Below is a small trained network, with its code and all its weights. Each question gives an input and a target symbol and asks what happens when units are switched off, that is, made to give their printed mean instead of their output.

import numpy as np


def w(rows, s, z=0):
    codes = np.array(rows[::2]) - 128.0
    scale = np.full(codes.shape[1], s)
    scale[-1] = z or s
    return codes * scale


def norm(h):
    return h / np.sqrt((h * h).mean(-1, keepdims=True) + 1e-5)


def f(y):
    return np.maximum(y, 0)


def softmax(a):
    e = np.exp(a - a.max(-1, keepdims=True))
    return e / e.sum(-1, keepdims=True)


def log_softmax(a):
    a = a - a.max(-1, keepdims=True)
    return a - np.log(np.exp(a).sum(-1, keepdims=True))


def net(x, mask):
    ids = ['ΞΠΣΦΨΩβζλμτ'.index(c) for c in x.split()]
    T = len(ids)
    res = E[ids] + P[:T]
    u = 0
    for l in range(2):
        q, k, v = (norm(res) @ M[l].T for M in (Q, K, V))
        z = softmax(np.where(np.tri(T) > 0, q @ k.T / 3**0.5, -1e9)) @ v
        res = res + np.where(mask[u], z, O[l][:, -1]) @ O[l][:, :-1]
        u += 1
        y = f(norm(res) @ A[l][:, :-1].T + A[l][:, -1])
        res = res + np.where(mask[u : u + 8], y, B[l][:, -1]) @ B[l][:, :-1]
        u += 8
    return log_softmax(norm(res)[-1] @ U[:, :-1].T + U[:, -1])


Q, K, V, O, A, B = {}, {}, {}, {}, {}, {}
E = w([
[132,70,129,125],'Ξ',
[106,130,167,162],'Π',
[116,132,142,144],'Σ',
[109,138,130,130],'Φ',
[166,148,133,161],'Ψ',
[123,251,163,171],'Ω',
[143,138,112,158],'β',
[130,70,144,136],'ζ',
[35,155,254,145],'λ',
[106,183,139,212],'μ',
[72,94,164,112],'τ',
],0.023)
P = w([
[64,86,102,184],'0',
[67,126,134,150],'1',
[99,102,124,176],'2',
[130,157,102,146],'3',
[240,196,151,94],'4',
[185,193,18,88],'5',
[88,164,91,125],'6',
[187,208,2,60],'7',
],0.0061)
Q[0] = w([
[56,250,107,254],'0.h0',
[111,203,50,74],'0.h0',
[2,237,190,138],'0.h0',
],0.0056)
K[0] = w([
[103,168,169,110],'0.h0',
[155,168,88,109],'0.h0',
[153,118,204,1],'0.h0',
],0.009)
V[0] = w([
[95,107,118,197],'0.h0',
[158,107,112,184],'0.h0',
[106,132,254,101],'0.h0',
],0.0076)
O[0] = w([
[230,206,159,71,254],'0.h0',
[161,56,172,56,132],'0.h0',
[93,140,2,18,196],'0.h0',
],0.0072,0.0035)
A[0] = w([
[135,154,118,125,119],'0.n0',
[160,7,106,107,79],'0.n1',
[133,71,117,142,83],'0.n2',
[61,98,145,137,132],'0.n3',
[97,61,117,82,81],'0.n4',
[135,84,107,98,177],'0.n5',
[161,99,98,131,252],'0.n6',
[98,122,115,87,146],'0.n7',
],0.015,0.0033)
B[0] = w([
[118,114,170,121,251],'0.n0',
[93,231,187,5,182],'0.n1',
[159,171,110,105,146],'0.n2',
[117,107,90,81,201],'0.n3',
[70,43,106,182,180],'0.n4',
[31,166,118,145,167],'0.n5',
[107,189,198,50,205],'0.n6',
[113,104,162,138,224],'0.n7',
],0.012,0.0035)
Q[1] = w([
[181,131,200,138],'1.h0',
[149,246,46,116],'1.h0',
[82,195,109,78],'1.h0',
],0.011)
K[1] = w([
[104,133,139,175],'1.h0',
[127,206,36,98],'1.h0',
[236,247,43,130],'1.h0',
],0.012)
V[1] = w([
[183,88,95,255],'1.h0',
[197,28,126,76],'1.h0',
[151,123,62,116],'1.h0',
],0.0096)
O[1] = w([
[83,190,153,247,22],'1.h0',
[164,89,251,102,1],'1.h0',
[96,157,254,170,61],'1.h0',
],0.0071,0.0086)
A[1] = w([
[86,95,73,108,181],'1.n0',
[153,97,101,247,156],'1.n1',
[120,189,180,138,173],'1.n2',
[88,37,133,146,77],'1.n3',
[100,154,115,178,72],'1.n4',
[102,174,124,127,120],'1.n5',
[135,157,130,82,246],'1.n6',
[94,108,193,159,253],'1.n7',
],0.014,0.0022)
B[1] = w([
[212,182,211,147,254],'1.n0',
[197,36,160,196,141],'1.n1',
[21,154,125,115,154],'1.n2',
[178,109,69,254,146],'1.n3',
[123,138,155,198,148],'1.n4',
[114,114,183,124,172],'1.n5',
[118,142,171,168,236],'1.n6',
[150,96,29,83,134],'1.n7',
],0.0077,0.0086)
U = w([
[163,110,115,109,111],'Ξ',
[169,89,145,75,172],'Π',
[166,113,126,101,98],'Σ',
[213,151,4,108,118],'Φ',
[154,145,232,123,156],'Ψ',
[86,178,92,121,62],'Ω',
[158,107,149,131,119],'β',
[157,107,122,105,103],'ζ',
[46,144,148,42,115],'λ',
[126,160,119,189,165],'μ',
[112,84,77,102,253],'τ',
],0.013,0.0058)

Each question gives the input, a string of symbols that net reads in full, and the target symbol t.
The units are the heads (3 rows each of Q, K, V and O) and the neurons (one row each of A and B). Each row of codes is followed by its name. A weight is (code - 128) times the scale printed after its matrix; where a second scale follows, it is the last column's (O, A, B and U).
mask holds one flag per unit, layer by layer, with each layer's heads first. A switched-off unit (its flag False) gives its mean, the last column of its rows in O or B, instead of its output. The means were averaged over made-up inputs and are rounded, as every weight is.
A unit's drop is (log p(t) with every unit on - log p(t) with that unit switched off) / (log p(t) with every unit on - log p(t) with every unit switched off).
The circuit of an input: a set's keep is (log p(t) with only the set's units on - log p(t) with every unit switched off) / (log p(t) with every unit on - log p(t) with every unit switched off). Starting from the 12 units with the biggest drops (on a tie, the unit counted first), units are removed one at a time, each time the one whose removal leaves the highest keep (on an exact tie, the one counted first), for as long as the keep stays at least 0.8.
units of the circuit, in order: the units of the circuit, biggest drop first
k most important neurons: the k neurons with the biggest drops, biggest first
k most important neurons of layer l: the k neurons of layer l with the biggest drops, biggest first
drop of u: that unit's drop, to one decimal
input μ Π Φ μ μ Φ, target μ: 4 most important neurons of layer 0 : [0.n0; 0.n1; 0.n6; 0.n3]
input Φ Φ Ψ Σ, target Φ: 3 most important neurons : [0.n6; 0.n1; 0.n3]
input β Ψ Π Ψ, target Ψ: units of the circuit, in order : [0.h0; 1.h0]
input Φ μ μ Ψ, target μ: units of the circuit, in order : [1.h0; 0.n1]
input μ ζ Ψ Π Φ Ψ Φ Π, target Ψ: 2 most important neurons : [0.n6; 1.n0]
input Ξ μ Σ Π, target μ: 2 most important neurons of layer 0 : [0.n6; 0.n1]
input τ Σ Ψ Π Ψ Ψ μ Π, target Ψ: 2 most important neurons : [0.n6; 0.n0]
input Ψ Ψ Π Φ λ Φ τ, target τ: 3 most important neurons : [0.n4; 1.n3; 0.n3]
input Φ Π Φ, target Φ: 4 most important neurons of layer 0 : [0.n7; 0.n6; 0.n1; 0.n3]
input Φ μ Π λ Ψ Ψ Φ, target Ψ: units of the circuit, in order : [1.h0]
input μ Φ Σ Φ, target Φ: units of the circuit, in order : [0.n6; 0.n1]
input Π Φ Ξ Π, target Φ: units of the circuit, in order : [1.h0; 0.n6]
input Ω μ τ Π, target μ: units of the circuit, in order : [0.n1; 0.n6]
input μ Ψ Σ, target μ: 4 most important neurons : [0.n4; 0.n7; 0.n0; 0.n1]
input Φ Ψ Ψ μ Φ Ω Σ, target Φ: 3 most important neurons : [0.n3; 0.n6; 1.n0]
input Ψ Φ Φ, target Ψ: units of the circuit, in order : [0.h0; 0.n0; 1.h0; 0.n1]
input Φ Φ Φ Ψ Σ Ψ Φ Σ, target Ψ: units of the circuit, in order : [1.h0]
input Ψ Ψ Ξ Ψ, target Ψ: 2 most important neurons of layer 0 : [0.n6; 0.n3]
input Φ Φ Π, target Φ: drop of 0.h0 : 0.2
input Π β Φ, target Π: drop of 1.h0 : 0.4
input μ Φ Φ τ Ψ Φ Σ, target Ψ: drop of 0.n3 : 0.0
input Φ μ τ Π Φ Φ ζ, target λ: most important neuron of layer 0 : [0.n1]
